Below are the code and all the weights of a small trained network. Each question names an input and a class and asks about switching units off, where a switched-off unit gives its printed mean instead of its output.

import numpy as np


def w(rows, s, z=0):
    codes = np.array(rows[::2]) - 128.0
    scale = np.full(codes.shape[1], s)
    scale[-1] = z or s
    return codes * scale


def norm(h):
    return h / np.sqrt((h * h).mean(-1, keepdims=True) + 1e-5)


def f(y):
    return np.maximum(y, 0)


def log_softmax(a):
    a = a - a.max(-1, keepdims=True)
    return a - np.log(np.exp(a).sum(-1, keepdims=True))


def net(x, mask):
    res = np.array(x, float).reshape(1, 6) / 4 @ E
    u = 0
    for l in range(4):
        y = f(norm(res) @ A[l][:, :-1].T + A[l][:, -1])
        res = res + np.where(mask[u : u + 4], y, B[l][:, -1]) @ B[l][:, :-1]
        u += 4
    return log_softmax(norm(res)[-1] @ U[:, :-1].T + U[:, -1])


A, B = {}, {}
E = w([
[140,132,131],'x0',
[147,1,125],'x1',
[140,134,134],'x2',
[125,122,126],'x3',
[104,250,129],'x4',
[182,190,26],'x5',
],0.0079)
A[0] = w([
[98,119,148,254],'0.n0',
[11,152,207,121],'0.n1',
[113,92,182,69],'0.n2',
[117,142,189,187],'0.n3',
],0.011,0.0036)
B[0] = w([
[230,108,81,223],'0.n0',
[151,131,82,254],'0.n1',
[157,147,205,187],'0.n2',
[201,65,7,206],'0.n3',
],0.012,0.0049)
A[1] = w([
[184,220,164,79],'1.n0',
[4,225,180,253],'1.n1',
[63,128,101,61],'1.n2',
[5,44,167,181],'1.n3',
],0.013,0.0029)
B[1] = w([
[134,214,93,252],'1.n0',
[163,247,253,185],'1.n1',
[146,80,4,129],'1.n2',
[163,204,195,163],'1.n3',
],0.0073,0.0036)
A[2] = w([
[176,117,82,26],'2.n0',
[140,191,79,255],'2.n1',
[5,129,105,9],'2.n2',
[211,161,135,50],'2.n3',
],0.011,0.002)
B[2] = w([
[147,93,2,214],'2.n0',
[19,115,144,255],'2.n1',
[124,110,71,128],'2.n2',
[128,42,111,214],'2.n3',
],0.0095,0.0066)
A[3] = w([
[109,161,138,69],'3.n0',
[139,97,7,161],'3.n1',
[141,88,172,88],'3.n2',
[136,99,208,254],'3.n3',
],0.012,0.0043)
B[3] = w([
[119,198,116,135],'3.n0',
[100,144,117,247],'3.n1',
[97,96,144,140],'3.n2',
[185,255,201,149],'3.n3',
],0.014,0.013)
U = w([
[163,41,36,40],'0',
[4,137,47,102],'1',
[125,147,199,254],'2',
],0.012,0.0036)

Each question gives the input, the list of numbers given to net, and the class t.
The units are the neurons (one row each of A and B). Each row of codes is followed by its name. A weight is (code - 128) times the scale printed after its matrix; where a second scale follows, it is the last column's (A, B and U).
mask holds one flag per neuron, layer by layer. A switched-off neuron (its flag False) gives its mean, the last column of its row in B, instead of its output. The means were averaged over made-up inputs and are rounded, as every weight is.
A unit's drop is (log p(t) with every unit on - log p(t) with that unit switched off) / (log p(t) with every unit on - log p(t) with every unit switched off).
The circuit of an input: a set's keep is (log p(t) with only the set's units on - log p(t) with every unit switched off) / (log p(t) with every unit on - log p(t) with every unit switched off). Starting from the 12 units with the biggest drops (on a tie, the unit counted first), units are removed one at a time, each time the one whose removal leaves the highest keep (on an exact tie, the one counted first), for as long as the keep stays at least 0.8.
units of the circuit, in order: the units of the circuit, biggest drop first
k most important neurons: the k neurons with the biggest drops, biggest first
k most important neurons of layer l: the k neurons of layer l with the biggest drops, biggest first
drop of u: that unit's drop, to one decimal
input [-1,6,-3,0,-6,-2], class 2: units of the circuit, in order -> (3.n3, 0.n3, 1.n3)
input [8,-4,5,1,-1,-3], class 0: units of the circuit, in order -> (0.n3)
input [6,5,-7,0,0,-2], class 2: 3 most important neurons -> (0.n1, 3.n3, 0.n3)
input [7,5,-5,2,-6,-1], class 2: units of the circuit, in order -> (0.n3, 3.n3, 0.n1, 1.n3)
input [-3,-5,-4,-1,0,-2], class 0: units of the circuit, in order -> (0.n3, 0.n1)
input [2,-2,-4,1,6,5], class 2: units of the circuit, in order -> (1.n1, 0.n3, 0.n1)
input [-1,1,-6,3,-5,-1], class 2: 2 most important neurons of layer 0 -> (0.n3, 0.n1)
input [0,6,2,-8,8,-2], class 0: 2 most important neurons of layer 0 -> (0.n3, 0.n0)
input [3,-8,-8,4,-7,-7], class 0: drop of 0.n0 -> 0.0
input [3,5,6,2,-6,-7], class 2: drop of 3.n3 -> 0.3
input [-7,7,2,-2,-4,0], class 2: drop of 0.n1 -> 0.4
